Below is a small trained network, with its code and all its weights. Each question gives an input and a target symbol and asks what happens when units are switched off, that is, made to give their printed mean instead of their output.

import numpy as np


def w(rows, s, z=0):
    codes = np.array(rows[::2]) - 128.0
    scale = np.full(codes.shape[1], s)
    scale[-1] = z or s
    return codes * scale


def f(y):
    return np.maximum(y, 0)


def softmax(a):
    e = np.exp(a - a.max(-1, keepdims=True))
    return e / e.sum(-1, keepdims=True)


def log_softmax(a):
    a = a - a.max(-1, keepdims=True)
    return a - np.log(np.exp(a).sum(-1, keepdims=True))


def net(x, mask):
    ids = ['Θαβγζημτφψω'.index(c) for c in x.split()]
    T = len(ids)
    res = E[ids] + P[:T]
    u = 0
    for l in range(3):
        r = res
        for j in range(2):
            rows = slice(3 * j, 3 * j + 3)
            q, k, v = (r @ M[l][rows].T for M in (Q, K, V))
            z = softmax(np.where(np.tri(T) > 0, q @ k.T / 3**0.5, -1e9)) @ v
            o = O[l][rows]
            res = res + np.where(mask[u + j], z, o[:, -1]) @ o[:, :-1]
        u += 2
        y = f(res @ A[l][:, :-1].T + A[l][:, -1])
        res = res + np.where(mask[u : u + 8], y, B[l][:, -1]) @ B[l][:, :-1]
        u += 8
    return log_softmax(res[-1] @ U[:, :-1].T + U[:, -1])


Q, K, V, O, A, B = {}, {}, {}, {}, {}, {}
E = w([
[205,172,156],'Θ',
[118,158,164],'α',
[134,93,59],'β',
[96,88,48],'γ',
[100,94,99],'ζ',
[167,91,69],'η',
[176,57,18],'μ',
[247,89,72],'τ',
[59,138,77],'φ',
[221,107,94],'ψ',
[168,7,152],'ω',
],0.012)
P = w([
[146,90,161],'0',
[250,182,165],'1',
[241,177,156],'2',
[198,161,129],'3',
[153,151,106],'4',
[130,146,99],'5',
[137,144,118],'6',
[122,138,107],'7',
[84,144,91],'8',
[131,142,127],'9',
[121,151,107],'10',
],0.011)
Q[0] = w([
[58,105,237],'0.h0',
[33,124,211],'0.h0',
[198,168,95],'0.h0',
[8,104,146],'0.h1',
[135,169,179],'0.h1',
[143,120,240],'0.h1',
],0.011)
K[0] = w([
[222,209,49],'0.h0',
[190,202,2],'0.h0',
[64,46,171],'0.h0',
[123,227,30],'0.h1',
[171,212,114],'0.h1',
[223,147,196],'0.h1',
],0.0089)
V[0] = w([
[127,94,30],'0.h0',
[36,82,67],'0.h0',
[211,138,141],'0.h0',
[147,114,49],'0.h1',
[214,159,171],'0.h1',
[1,102,67],'0.h1',
],0.0097)
O[0] = w([
[174,64,148,185],'0.h0',
[192,111,254,77],'0.h0',
[102,69,51,213],'0.h0',
[172,30,212,208],'0.h1',
[97,118,49,205],'0.h1',
[233,179,180,2],'0.h1',
],0.0071,0.0045)
A[0] = w([
[212,81,99,2],'0.n0',
[165,46,158,126],'0.n1',
[117,32,45,157],'0.n2',
[114,95,255,75],'0.n3',
[91,103,85,80],'0.n4',
[102,227,140,135],'0.n5',
[240,104,43,157],'0.n6',
[42,117,158,100],'0.n7',
],0.0094,0.0081)
B[0] = w([
[153,33,21,141],'0.n0',
[74,200,192,167],'0.n1',
[119,163,238,255],'0.n2',
[218,146,78,132],'0.n3',
[187,84,191,158],'0.n4',
[78,55,87,130],'0.n5',
[43,123,170,225],'0.n6',
[198,123,3,132],'0.n7',
],0.0072,0.014)
Q[1] = w([
[237,82,57],'1.h0',
[67,98,139],'1.h0',
[76,121,172],'1.h0',
[77,114,144],'1.h1',
[82,121,5],'1.h1',
[147,172,206],'1.h1',
],0.011)
K[1] = w([
[48,149,45],'1.h0',
[243,130,129],'1.h0',
[167,137,175],'1.h0',
[84,198,141],'1.h1',
[255,99,37],'1.h1',
[81,121,233],'1.h1',
],0.0095)
V[1] = w([
[168,137,104],'1.h0',
[76,159,60],'1.h0',
[77,2,138],'1.h0',
[71,78,246],'1.h1',
[102,109,131],'1.h1',
[56,75,111],'1.h1',
],0.0085)
O[1] = w([
[160,134,129,97],'1.h0',
[103,207,158,87],'1.h0',
[2,77,79,184],'1.h0',
[36,111,120,248],'1.h1',
[96,157,153,148],'1.h1',
[25,168,179,167],'1.h1',
],0.0084,0.016)
A[1] = w([
[195,109,180,95],'1.n0',
[53,96,152,106],'1.n1',
[112,130,71,223],'1.n2',
[217,154,170,217],'1.n3',
[109,87,117,104],'1.n4',
[163,251,64,157],'1.n5',
[128,252,142,6],'1.n6',
[93,115,100,147],'1.n7',
],0.012)
B[1] = w([
[118,185,6,131],'1.n0',
[138,197,115,254],'1.n1',
[149,73,254,173],'1.n2',
[47,83,57,135],'1.n3',
[65,143,58,164],'1.n4',
[62,159,215,129],'1.n5',
[167,62,234,128],'1.n6',
[196,130,155,187],'1.n7',
],0.0078,0.031)
Q[2] = w([
[22,188,215],'2.h0',
[213,203,85],'2.h0',
[181,102,38],'2.h0',
[1,17,141],'2.h1',
[137,244,40],'2.h1',
[174,16,156],'2.h1',
],0.0096)
K[2] = w([
[73,216,150],'2.h0',
[129,139,200],'2.h0',
[196,115,128],'2.h0',
[185,69,4],'2.h1',
[118,178,204],'2.h1',
[37,153,33],'2.h1',
],0.011)
V[2] = w([
[176,157,164],'2.h0',
[101,182,140],'2.h0',
[128,197,106],'2.h0',
[53,247,199],'2.h1',
[138,91,219],'2.h1',
[159,144,186],'2.h1',
],0.014)
O[2] = w([
[54,94,234,44],'2.h0',
[181,159,142,225],'2.h0',
[240,194,175,141],'2.h0',
[116,206,108,251],'2.h1',
[1,105,109,130],'2.h1',
[81,167,135,90],'2.h1',
],0.0099,0.022)
A[2] = w([
[161,80,159,129],'2.n0',
[124,201,210,106],'2.n1',
[114,93,110,17],'2.n2',
[144,126,94,237],'2.n3',
[214,162,96,61],'2.n4',
[120,55,205,254],'2.n5',
[63,115,69,188],'2.n6',
[9,199,163,180],'2.n7',
],0.011,0.0075)
B[2] = w([
[125,173,159,154],'2.n0',
[168,48,86,201],'2.n1',
[149,143,27,133],'2.n2',
[82,129,183,153],'2.n3',
[9,86,127,173],'2.n4',
[65,183,2,163],'2.n5',
[85,200,233,163],'2.n6',
[184,71,149,254],'2.n7',
],0.0085,0.042)
U = w([
[232,70,96,55],'Θ',
[146,41,220,139],'α',
[55,83,254,157],'β',
[133,77,51,75],'γ',
[31,94,138,149],'ζ',
[140,134,181,173],'η',
[78,187,187,97],'μ',
[123,191,53,2],'τ',
[119,18,132,154],'φ',
[160,138,91,125],'ψ',
[138,105,167,222],'ω',
],0.0096,0.0089)

Each question gives the input, a string of symbols that net reads in full, and the target symbol t.
The units are the heads (3 rows each of Q, K, V and O) and the neurons (one row each of A and B). Each row of codes is followed by its name. A weight is (code - 128) times the scale printed after its matrix; where a second scale follows, it is the last column's (O, A, B and U).
mask holds one flag per unit, layer by layer, with each layer's heads first. A switched-off unit (its flag False) gives its mean, the last column of its rows in O or B, instead of its output. The means were averaged over made-up inputs and are rounded, as every weight is.
A unit's drop is (log p(t) with every unit on - log p(t) with that unit switched off) / (log p(t) with every unit on - log p(t) with every unit switched off).
most important unit: the unit with the biggest drop
top k neurons: the k neurons with the biggest drops, biggest first
top k neurons in layer l: the k neurons of layer l with the biggest drops, biggest first
which heads matter: for each layer, one digit per head in row order, 1 if its drop is at least 0.15 and else 0, layers parted by /
input ζ φ Θ ζ β τ α ζ, target ζ: top 2 neurons -> (1.n1, 0.n6)
input β ζ ζ, target β: most important unit -> 0.h1
input α Θ Θ α μ Θ ζ, target α: top 2 neurons in layer 0 -> (0.n6, 0.n7)
input γ ζ φ η η τ, target γ: top 3 neurons -> (0.n3, 1.n0, 1.n1)
input μ η γ, target μ: which heads matter -> 11 / 11 / 10
input γ ζ φ β ζ μ α φ, target γ: top 4 neurons -> (0.n3, 1.n1, 1.n0, 2.n5)
input φ ζ μ φ, target φ: top 4 neurons in layer 2 -> (2.n4, 2.n5, 2.n6, 2.n3)
input μ τ α α, target μ: top 4 neurons in layer 0 -> (0.n6, 0.n1, 0.n0, 0.n2)
input α Θ η, target α: top 3 neurons -> (1.n1, 2.n7, 0.n6)
input ζ ζ ζ ψ φ μ α Θ, target ζ: top 3 neurons in layer 0 -> (0.n3, 0.n6, 0.n2)
input μ ζ Θ Θ ζ β γ, target μ: top 3 neurons in layer 0 -> (0.n6, 0.n0, 0.n1)
input ζ ψ ζ φ ψ β α μ, target ζ: top 4 neurons -> (1.n1, 0.n3, 2.n5, 2.n7)
input τ η γ φ γ γ, target τ: top 4 neurons -> (1.n1, 1.n4, 0.n6, 0.n2)
input ζ φ τ μ γ, target ζ: top 2 neurons in layer 1 -> (1.n1, 1.n4)
input ζ ζ τ η β γ φ α α α, target ζ: top 3 neurons -> (1.n1, 2.n5, 2.n7)
input β Θ ζ ψ, target β: which heads matter -> 11 / 00 / 11
input Θ η γ, target Θ: top 3 neurons -> (2.n1, 2.n7, 0.n2)
input Θ Θ γ β ζ γ β ζ β, target Θ: top neuron in layer 2 -> (2.n1)
input β τ η, target β: top 2 neurons in layer 0 -> (0.n6, 0.n1)
input μ Θ β φ η η η β ψ, target μ: top 2 neurons -> (1.n4, 1.n2)
input α μ μ, target α: top 3 neurons -> (1.n1, 1.n4, 2.n7)
input μ ω φ ζ, target μ: most important unit -> 1.h0
input ζ β ζ μ μ α α α μ Θ β, target ζ: top 3 neurons -> (1.n1, 0.n3, 2.n5)
input μ τ φ Θ τ τ μ, target μ: top 2 neurons in layer 2 -> (2.n6, 2.n1)
